Below are the code and all the weights of a small trained network. Each question names an input and a target symbol and asks about switching units off, where a switched-off unit gives its printed mean instead of its output.

import numpy as np


def w(rows, s, z=0):
    codes = np.array(rows[::2]) - 128.0
    scale = np.full(codes.shape[1], s)
    scale[-1] = z or s
    return codes * scale


def f(y):
    return y / 2 * (1 + np.tanh(0.7978845608 * (y + 0.044715 * y**3)))


def softmax(a):
    e = np.exp(a - a.max(-1, keepdims=True))
    return e / e.sum(-1, keepdims=True)


def log_softmax(a):
    a = a - a.max(-1, keepdims=True)
    return a - np.log(np.exp(a).sum(-1, keepdims=True))


def net(x, mask):
    ids = ['αβγδεζθλμξπστφψω'.index(c) for c in x.split()]
    T = len(ids)
    res = E[ids] + P[:T]
    u = 0
    for l in range(2):
        q, k, v = (res @ M[l].T for M in (Q, K, V))
        z = softmax(np.where(np.tri(T) > 0, q @ k.T / 4**0.5, -1e9)) @ v
        res = res + np.where(mask[u], z, O[l][:, -1]) @ O[l][:, :-1]
        u += 1
        y = f(res @ A[l][:, :-1].T + A[l][:, -1])
        res = res + np.where(mask[u : u + 8], y, B[l][:, -1]) @ B[l][:, :-1]
        u += 8
    return log_softmax(res[-1] @ U[:, :-1].T + U[:, -1])


Q, K, V, O, A, B = {}, {}, {}, {}, {}, {}
E = w([
[177,194,89,185,158,133,94,75],'α',
[123,130,134,224,165,103,133,199],'β',
[146,104,142,106,136,171,155,123],'γ',
[130,60,127,179,128,97,97,111],'δ',
[131,195,95,98,148,150,156,125],'ε',
[108,124,108,87,136,214,106,94],'ζ',
[97,152,123,93,101,139,124,122],'θ',
[148,133,113,125,128,151,182,148],'λ',
[94,183,134,103,121,99,142,170],'μ',
[61,138,115,117,166,205,140,194],'ξ',
[152,138,104,112,151,185,167,116],'π',
[93,96,108,194,130,151,69,159],'σ',
[99,122,152,126,96,119,142,175],'τ',
[129,184,115,85,161,173,126,101],'φ',
[137,142,161,92,121,120,138,119],'ψ',
[133,93,98,126,137,251,143,117],'ω',
],0.023)
P = w([
[128,159,254,117,69,168,110,101],'0',
[145,120,163,86,112,146,116,181],'1',
[111,178,51,161,68,142,190,184],'2',
[118,121,158,91,150,132,121,145],'3',
[172,114,133,77,125,126,84,207],'4',
[95,189,35,170,84,136,167,175],'5',
[110,116,146,99,168,119,113,139],'6',
[193,109,112,78,131,106,69,211],'7',
[86,200,32,187,92,123,152,175],'8',
[107,107,136,108,182,105,110,133],'9',
[196,108,96,84,137,97,53,206],'10',
[85,198,19,207,100,116,148,172],'11',
[106,103,126,119,194,85,105,124],'12',
[202,111,89,94,133,84,28,188],'13',
],0.016)
Q[0] = w([
[197,99,124,79,202,98,6,215],'L0H0',
[138,101,199,69,207,91,141,103],'L0H0',
[222,146,64,92,109,124,58,179],'L0H0',
[239,92,99,85,98,104,41,205],'L0H0',
],0.014)
K[0] = w([
[103,93,80,180,202,55,62,111],'L0H0',
[115,87,22,29,184,58,197,124],'L0H0',
[162,133,95,245,184,81,32,94],'L0H0',
[145,82,60,250,192,76,34,129],'L0H0',
],0.011)
V[0] = w([
[175,216,151,82,176,166,121,187],'L0H0',
[211,209,146,137,112,65,117,42],'L0H0',
[128,107,111,3,167,102,201,150],'L0H0',
[83,95,85,34,28,177,63,106],'L0H0',
],0.0066)
O[0] = w([
[73,221,191,146,244,96,191,57,255],'L0H0',
[143,215,216,147,117,170,86,115,154],'L0H0',
[147,96,187,42,159,143,149,110,56],'L0H0',
[126,96,95,80,2,147,164,63,90],'L0H0',
],0.0093,0.0055)
A[0] = w([
[93,174,73,157,101,121,196,196,118],'L0N0',
[114,70,217,45,116,95,41,86,139],'L0N1',
[215,3,194,96,185,214,125,2,36],'L0N2',
[88,70,84,225,129,125,119,140,250],'L0N3',
[155,219,41,158,128,221,85,130,124],'L0N4',
[63,151,25,83,192,249,119,160,142],'L0N5',
[131,160,215,94,155,63,118,168,3],'L0N6',
[40,45,219,151,146,188,139,117,110],'L0N7',
],0.0079,0.0033)
B[0] = w([
[111,126,163,141,128,127,39,64,232],'L0N0',
[8,2,167,63,129,112,95,51,147],'L0N1',
[228,80,101,179,126,198,61,94,158],'L0N2',
[168,184,94,64,108,142,153,139,187],'L0N3',
[111,75,135,123,140,178,167,175,253],'L0N4',
[134,184,142,157,92,29,69,118,218],'L0N5',
[94,154,107,152,113,153,91,148,197],'L0N6',
[177,111,98,98,39,70,141,174,149],'L0N7',
],0.0099,0.011)
Q[1] = w([
[83,33,67,47,134,84,112,147],'L1H0',
[57,172,163,120,175,112,189,119],'L1H0',
[152,119,183,109,169,178,80,45],'L1H0',
[221,126,169,6,254,118,93,201],'L1H0',
],0.0091)
K[1] = w([
[67,84,98,80,136,75,95,152],'L1H0',
[63,167,157,113,133,105,162,117],'L1H0',
[150,131,143,94,195,167,100,42],'L1H0',
[108,107,4,129,248,110,165,141],'L1H0',
],0.012)
V[1] = w([
[96,123,178,210,45,41,135,232],'L1H0',
[119,2,185,151,120,90,20,100],'L1H0',
[169,139,217,72,136,45,189,123],'L1H0',
[232,80,164,157,128,139,167,152],'L1H0',
],0.0081)
O[1] = w([
[101,73,38,74,211,69,150,187,176],'L1H0',
[91,1,198,119,96,138,108,166,104],'L1H0',
[25,146,145,203,127,57,212,104,66],'L1H0',
[184,109,190,242,88,18,91,230,3],'L1H0',
],0.0092,0.0046)
A[1] = w([
[64,109,150,173,105,113,194,158,174],'L1N0',
[153,172,91,137,124,123,112,45,115],'L1N1',
[43,149,88,146,70,83,62,136,254],'L1N2',
[124,55,179,144,142,167,35,177,51],'L1N3',
[182,128,206,175,101,118,82,119,23],'L1N4',
[151,112,39,112,159,78,110,156,38],'L1N5',
[175,106,138,69,140,2,133,37,66],'L1N6',
[214,95,196,59,179,118,208,95,187],'L1N7',
],0.0097,0.0052)
B[1] = w([
[151,77,126,127,164,157,148,104,175],'L1N0',
[100,121,181,94,111,106,120,170,209],'L1N1',
[176,100,121,132,140,158,172,119,250],'L1N2',
[93,227,121,134,103,133,178,166,233],'L1N3',
[111,105,28,162,163,112,82,136,222],'L1N4',
[91,88,200,134,86,78,117,90,222],'L1N5',
[126,124,121,164,9,126,116,115,148],'L1N6',
[197,79,159,163,196,143,210,101,153],'L1N7',
],0.012,0.016)
U = w([
[156,139,163,133,156,178,52,192,251],'α',
[36,93,193,181,189,46,49,178,129],'β',
[63,85,131,208,161,114,117,205,41],'γ',
[117,117,154,101,94,96,158,254,75],'δ',
[103,205,157,165,74,80,120,104,22],'ε',
[57,142,121,166,58,146,61,124,3],'ζ',
[161,74,109,168,96,202,84,71,160],'θ',
[220,146,147,194,138,76,212,114,213],'λ',
[71,132,36,104,160,127,117,116,147],'μ',
[105,133,94,177,80,67,122,79,42],'ξ',
[132,99,76,217,151,122,32,37,138],'π',
[178,81,78,92,76,126,56,118,249],'σ',
[141,22,107,139,176,143,118,201,136],'τ',
[62,124,197,219,106,156,12,52,85],'φ',
[59,77,239,189,138,163,98,193,86],'ψ',
[146,152,23,132,105,82,105,127,21],'ω',
],0.0061,0.0056)

Each question gives the input, a string of symbols that net reads in full, and the target symbol t.
The units are the heads (4 rows each of Q, K, V and O) and the neurons (one row each of A and B). Each row of codes is followed by its name. A weight is (code - 128) times the scale printed after its matrix; where a second scale follows, it is the last column's (O, A, B and U).
mask holds one flag per unit, layer by layer, with each layer's heads first. A switched-off unit (its flag False) gives its mean, the last column of its rows in O or B, instead of its output. The means were averaged over made-up inputs and are rounded, as every weight is.
A unit's drop is (log p(t) with every unit on - log p(t) with that unit switched off) / (log p(t) with every unit on - log p(t) with every unit switched off).
The circuit of an input: a set's keep is (log p(t) with only the set's units on - log p(t) with every unit switched off) / (log p(t) with every unit on - log p(t) with every unit switched off). Starting from the 12 units with the biggest drops (on a tie, the unit counted first), units are removed one at a time, each time the one whose removal leaves the highest keep (on an exact tie, the one counted first), for as long as the keep stays at least 0.8.
units of the circuit, in order: the units of the circuit, biggest drop first
unit that matters most: the unit with the biggest drop
k most important neurons: the k neurons with the biggest drops, biggest first
k most important neurons of layer l: the k neurons of layer l with the biggest drops, biggest first
input μ μ π τ μ μ α τ, target α: units of the circuit, in order -> [L0H0; L1H0; L1N5]
input ζ λ ε, target ζ: 2 most important neurons of layer 1 -> [L1N3; L1N4]
input θ β λ ψ α γ δ θ γ α μ β, target θ: unit that matters most -> L0H0
input γ μ ζ β, target β: units of the circuit, in order -> [L1N5; L1H0; L0H0]
input ψ λ β τ μ, target β: units of the circuit, in order -> [L1N5; L1H0]
input σ μ μ, target σ: 2 most important neurons -> [L0N3; L0N0]
input γ μ α μ α ξ, target γ: 3 most important neurons -> [L0N0; L1N4; L1N3]
input μ ε ζ μ α β σ γ, target σ: 2 most important neurons of layer 0 -> [L0N3; L0N4]
input γ σ π θ σ μ θ ψ, target σ: units of the circuit, in order -> [L0H0; L0N4; L1H0]
input γ λ ε α μ γ τ μ σ μ π ξ μ λ, target σ: units of the circuit, in order -> [L0N3; L0H0; L1H0]
input γ α λ, target γ: 4 most important neurons -> [L1N4; L0N2; L1N3; L0N7]
input μ μ ζ σ λ λ β λ μ β τ, target β: units of the circuit, in order -> [L1N5; L0H0]
input λ λ σ π μ μ π λ τ μ ψ μ, target λ: units of the circuit, in order -> [L1N2; L1H0; L1N4]
input μ λ π α γ ω, target μ: units of the circuit, in order -> [L1H0]
input ε γ σ λ μ λ γ π δ μ α φ, target ε: units of the circuit, in order -> [L1H0; L0H0]
input μ μ δ λ ξ, target δ: units of the circuit, in order -> [L0H0; L1N3; L1H0]
input μ φ μ μ μ φ α σ μ π β γ ζ ω, target β: 2 most important neurons -> [L0N5; L1N5]
input λ λ λ μ ζ θ α μ α μ ω σ, target λ: units of the circuit, in order -> [L1H0; L1N2; L0N5]
input λ φ μ μ μ μ π, target π: units of the circuit, in order -> [L0N2; L0H0; L1H0; L1N4]
input π π μ, target π: most important neuron of layer 1 -> [L1N4]
input σ γ τ ψ γ α, target σ: units of the circuit, in order -> [L0H0; L1H0]
input μ μ γ μ ξ τ α μ δ α λ β, target μ: units of the circuit, in order -> [L1H0; L0N6]
input λ ζ ε φ λ μ γ β β λ α α γ, target γ: 2 most important neurons -> [L1N3; L0N2]
input ε μ μ μ ω, target ω: 2 most important neurons -> [L1N3; L1N4]
input ξ λ γ σ π μ μ μ ψ φ β μ γ, target γ: 2 most important neurons -> [L0N2; L1N3]
input μ λ μ α γ δ π α π π λ π, target μ: 4 most important neurons of layer 0 -> [L0N4; L0N6; L0N1; L0N2]
input λ μ γ ζ, target ζ: 2 most important neurons -> [L1N3; L0N2]
input ξ μ μ μ α σ μ μ μ α μ ζ, target ξ: 2 most important neurons of layer 0 -> [L0N5; L0N7]
